[[-1.91, 0.39, -1.25, -2.38, -1.16, -2.68, -1.01, 1.99, 0.32, -2.00, -1.82, -2.85, -1.28, -0.81, 0.33, -2.08], [-1.86, 0.20, -1.61, -2.50, -1.01, -2.76, -0.97, 1.94, 0.06, -1.95, -1.91, -2.83, -0.84, -0.74, 0.14, -1.96], [-1.95, 0.21, -1.46, -2.34, -1.23, -2.72, -1.01, 1.92, 0.07, -1.98, -1.93, -2.77, -1.07, -0.69, 0.13, -2.01], [-1.05, 0.61, -1.99, -3.19, -0.52, -2.46, -0.40, 2.20, -0.38, -1.32, -1.37, -2.98, 0.21, -1.07, -0.25, -1.52], [-0.67, 0.61, -2.01, -3.19, -0.35, -2.14, -0.32, 1.96, -0.59, -1.10, -1.03, -2.91, 0.36, -1.17, -0.46, -1.30], [-0.85, -0.23, -2.65, -2.95, -0.50, -2.16, -0.56, 1.02, -0.99, -1.20, -1.41, -2.57, 0.93, -1.00, -0.76, -0.54], [-1.63, 0.71, -1.48, -2.76, -0.93, -2.76, -0.86, 2.55, 0.47, -1.90, -1.67, -3.00, -0.83, -0.88, 0.47, -2.05], [-0.83, 0.72, -1.90, -3.13, -0.47, -2.21, -0.42, 2.00, -0.50, -1.31, -1.11, -2.95, 0.16, -1.15, -0.37, -1.43], [-1.78, 0.29, -1.42, -2.38, -1.13, -2.59, -1.00, 1.89, 0.01, -1.96, -1.77, -2.78, -1.04, -0.81, 0.07, -1.98], [-0.87, 0.32, -2.07, -2.96, -0.50, -2.18, -0.46, 1.79, -0.68, -1.11, -1.26, -2.74, 0.31, -1.12, -0.54, -1.25], [-1.76, 0.34, -1.48, -2.52, -1.05, -2.64, -0.98, 1.96, 0.06, -1.97, -1.78, -2.86, -0.93, -0.79, 0.13, -1.97], [-1.81, 0.33, -1.63, -2.64, -0.98, -2.83, -0.95, 2.05, 0.11, -1.97, -1.88, -2.93, -0.75, -0.71, 0.21, -1.96], [-1.01, -0.45, -2.73, -2.92, -0.61, -2.35, -0.58, 1.26, -0.96, -1.18, -1.51, -2.50, 0.87, -0.90, -0.74, -0.68], [-0.82, 0.82, -1.94, -3.28, -0.37, -2.28, -0.39, 2.08, -0.47, -1.37, -1.12, -3.00, 0.25, -1.15, -0.33, -1.40]]
The entry just left of -2.65 is -0.23
The smallest entry: -3.28
The entry just right of the smallest entry -> -0.37
Report the 3rd largest entry.
Answer: 2.08
Report the 3rd entry in reading order.
Answer: -1.25
The entry just right of -2.72: -1.01
The entry just left of 0.14: -0.74
Report the entry just right of -0.42.
Answer: 2.00
Report the entry just left of -0.45.
Answer: -1.01
The entry just left of the largest entry: -0.86
The entry just left of -0.90: 0.87
Report the maximum.
Answer: 2.55
The entry just right of -1.88 is -2.93
Report the entry just left of -0.76.
Answer: -1.00
Report the first entry in reading order.
Answer: -1.91
Report the fifth entry in reading order.
Answer: -1.16

Read these off the grid that follows. Indices start at 1.
1) What is the entry at row 1, column 2?
2) What is the bottom-left entry?
3) What is the entry in row 1 and column 1?
4) What is the entry in the bottom-right corner?
5) What is the top-right entry?
6) What is the entry just right of -20?
7) What is the entry just left of 5?
8) What is the entry directly above 8?
[[ -3  15  20 -17 -20 -23 -14 -10 -11  -1   5  -9 -21   4]
 [ 17  24 -18 -11 -13  15  17 -35 -12 -18  -7  13   8  17]]
1) 15
2) 17
3) -3
4) 17
5) 4
6) -23
7) -1
8) -21

Read these off the row that follows.
1) Read off the entry just left of 5.
2) Read off the entry just right of 19.
3) Read off the entry just right of -19.
[ -2   2   5   9  -2  29  29  19 -19  11 -25 -22  -2 -37  -1]
1) 2
2) -19
3) 11

A =
array([[ -1,  -2,   4,  11,  -6,   8,   2,  -2,  -9,  -6,  -8],
       [ 14,  20,  -9,  -5,   2, -14, -11,  20,  -1, -19, -10],
       [ 13,  -5,  -5,  -6,   9,   0,  -8,  12,  34,  16,   2],
       [-15, -11,  -9,   0,  13,   7,  14, -10,  -2, -14,   8],
       [  3,   0,  -2,  -7,  -2,  -6,   3,  -1,   1,  -5,   1]])
The top-left entry: -1
Report the entry just left of the largest entry.
12
Report the second entry in reading order.
-2
The centre entry -> 0
The bottom-left entry -> 3
The bottom-right entry: 1
The entry directly above the centre entry: -14
Report the entry just right of the largest entry.
16
The 2nd-last entry, reading row by row is -5
The entry just right of the smallest entry -> -10
The second entry on the main diagonal is 20
The top-right entry is -8
The entry just right of 16 is 2
The third entry on the diagonal from the top-right corner -> 34
The 2nd entry on the diagonal from the top-right corner: -19
The entry just left of the centre entry: 9
The entry directly above -19: -6
The entry directly below the largest entry: -2
The top entry of the column that holds the largest entry -> -9
The second smallest entry is -15
Report the entry directly below the centre entry.
7
The largest entry in the last column -> 8
The fourth entry from the end, reading row by row -> -1
Report the fifth entry in reading order.
-6
Report the 3rd entry in reading order.
4
The first entry in the row that holds the smallest entry is 14
The 5th entry from the end, reading row by row is 3

arr =
 0.112  -0.122   0.882  -1.667   0.111  -0.295   0.458   0.473   0.691  -0.280   0.571  -0.091   0.239
-0.657  -1.729  -0.284  -0.669   0.202   0.215  -0.055   0.309  -0.599   1.065   0.112   0.560   0.202
 0.367  -0.921   0.011   1.754   0.113   1.088   0.069  -0.126  -0.153   0.578   0.330  -0.035   0.254
 0.898  -0.511  -0.515  -1.032  -0.081   0.413   0.095   0.641   0.271   0.671   0.469   0.522   0.930
 0.468   1.323  -1.210   1.527   0.286  -0.230   0.040   0.437   0.120   0.975   0.573   0.475   0.692
-0.034   0.340  -1.821  -0.793   0.532  -0.377   0.561   0.625   0.519  -0.511   0.048   0.126  -1.199
-0.200   0.293  -0.532  -0.338  -0.152   1.291  -0.043   0.182   0.600  -0.462  -0.039   0.289   0.429
 0.800  -1.250  -1.015   0.396   0.241   1.059   0.825   0.355  -0.392  -0.462   0.104  -0.059   0.569
Find the largest entry in the last row.
Answer: 1.059
The entry directly below 1.754 -> -1.032
Find the last entry of the largest entry's row.
Answer: 0.254
Find the bottom entry of the column that holds the smallest entry.
Answer: -1.015
The bottom-right entry is 0.569
The fifth entry in reading order: 0.111
Find the entry directly above 0.048.
Answer: 0.573
Find the 3rd smallest entry.
Answer: -1.667
Find the 1st entry in reading order.
Answer: 0.112
Find the third entry, reading row by row.
Answer: 0.882
Find the third entry on the diagonal from the top-right corner.
Answer: 0.330
The first entry of the largest entry's row -> 0.367
The top-right entry is 0.239
The entry directly above 0.437 is 0.641
The entry directly above -0.081 -> 0.113
The entry in the bottom-left corner -> 0.800
Find the entry directly below -0.377.
Answer: 1.291
Find the entry directly above -0.392.
Answer: 0.600
The entry just right of 0.396: 0.241
The entry directly below -1.210 -> -1.821
Find the entry directly below the smallest entry.
Answer: -0.532
Find the entry just left of the largest entry.
Answer: 0.011
The entry directly above 0.519: 0.120
Find the entry just left of the smallest entry.
Answer: 0.340
Find the entry just right of 0.048.
Answer: 0.126
The second entry from the end, reading row by row: -0.059
The entry just left of -0.152 -> -0.338
The entry directly above the largest entry -> -0.669
Find the entry directly above 0.286.
Answer: -0.081
Find the smallest entry in the last column.
Answer: -1.199
